Here is a tiny trained network, its code and every weight. The questions are about switching its units off for an input and a class, where a switched-off unit gives its printed mean instead of its output.

import numpy as np


def w(rows, s, z=0):
    codes = np.array(rows[::2]) - 128.0
    scale = np.full(codes.shape[1], s)
    scale[-1] = z or s
    return codes * scale


def f(y):
    return np.maximum(y, 0)


def log_softmax(a):
    a = a - a.max(-1, keepdims=True)
    return a - np.log(np.exp(a).sum(-1, keepdims=True))


def net(x, mask):
    res = np.array(x, float).reshape(1, 8) / 4 @ E
    y = f(res @ A[0][:, :-1].T + A[0][:, -1])
    res = res + np.where(mask, y, B[0][:, -1]) @ B[0][:, :-1]
    return log_softmax(res[-1] @ U[:, :-1].T + U[:, -1])


A, B = {}, {}
E = w([
[127,128,129],'x0',
[129,129,125],'x1',
[124,126,140],'x2',
[127,129,128],'x3',
[129,8,124],'x4',
[128,127,127],'x5',
[44,129,99],'x6',
[128,128,128],'x7',
],0.012)
A[0] = w([
[128,187,108,128],'neuron 0',
[223,138,185,136],'neuron 1',
[72,45,147,105],'neuron 2',
[140,56,87,168],'neuron 3',
[139,126,95,43],'neuron 4',
[136,153,88,85],'neuron 5',
[122,97,76,251],'neuron 6',
[86,126,185,83],'neuron 7',
[4,128,100,85],'neuron 8',
[31,125,99,116],'neuron 9',
],0.013,0.003)
B[0] = w([
[189,228,253,200],'neuron 0',
[161,9,43,234],'neuron 1',
[98,130,176,246],'neuron 2',
[43,254,214,237],'neuron 3',
[122,50,144,128],'neuron 4',
[106,233,98,151],'neuron 5',
[92,211,154,208],'neuron 6',
[85,112,105,143],'neuron 7',
[135,44,98,254],'neuron 8',
[182,86,7,234],'neuron 9',
],0.0067,0.0077)
U = w([
[108,235,215,247],'0',
[192,93,1,9],'1',
],0.0099,0.0016)

Each question gives the input, the list of numbers given to net, and the class t.
The units are the neurons (one row each of A and B). Each row of codes is followed by its name. A weight is (code - 128) times the scale printed after its matrix; where a second scale follows, it is the last column's (A, B and U).
mask holds one flag per neuron, in row order. A switched-off neuron (its flag False) gives its mean, the last column of its row in B, instead of its output. The means were averaged over made-up inputs and are rounded, as every weight is.
A unit's drop is (log p(t) with every unit on - log p(t) with that unit switched off) / (log p(t) with every unit on - log p(t) with every unit switched off).
The circuit of an input: a set's keep is (log p(t) with only the set's units on - log p(t) with every unit switched off) / (log p(t) with every unit on - log p(t) with every unit switched off). Starting from all 10 units, units are removed one at a time, each time the one whose removal leaves the highest keep (on an exact tie, the one counted first), for as long as the keep stays at least 0.8.
units of the circuit, in order: the units of the circuit, biggest drop first
top k neurons: the k neurons with the biggest drops, biggest first
drop of u: that unit's drop, to one decimal
input [7,-8,8,2,8,-6,5,-4], class 0: top 2 neurons	[neuron 3; neuron 2]
input [-7,8,-2,6,6,-7,6,-2], class 0: units of the circuit, in order	[neuron 3]
input [-8,2,-2,1,-5,6,-8,-4], class 1: top 2 neurons	[neuron 1; neuron 3]
input [0,7,3,4,-7,0,8,-6], class 1: top 2 neurons	[neuron 9; neuron 8]
input [-8,-7,1,4,-5,0,-8,-5], class 1: top 2 neurons	[neuron 1; neuron 3]
input [-2,-3,-2,-8,6,-2,-6,-4], class 0: top 3 neurons	[neuron 3; neuron 9; neuron 8]
input [-7,-3,6,5,5,8,3,3], class 0: top 2 neurons	[neuron 3; neuron 1]
input [3,-8,8,-3,8,2,-6,-5], class 0: top 2 neurons	[neuron 3; neuron 9]
input [2,-3,7,-3,-4,8,-6,1], class 1: drop of neuron 1	0.9
input [4,-2,2,-2,-1,6,-3,-2], class 1: drop of neuron 2	0.1
input [-2,2,1,3,8,-7,7,-4], class 0: drop of neuron 1	0.3
input [6,4,-2,-6,-6,7,7,4], class 1: drop of neuron 3	0.4
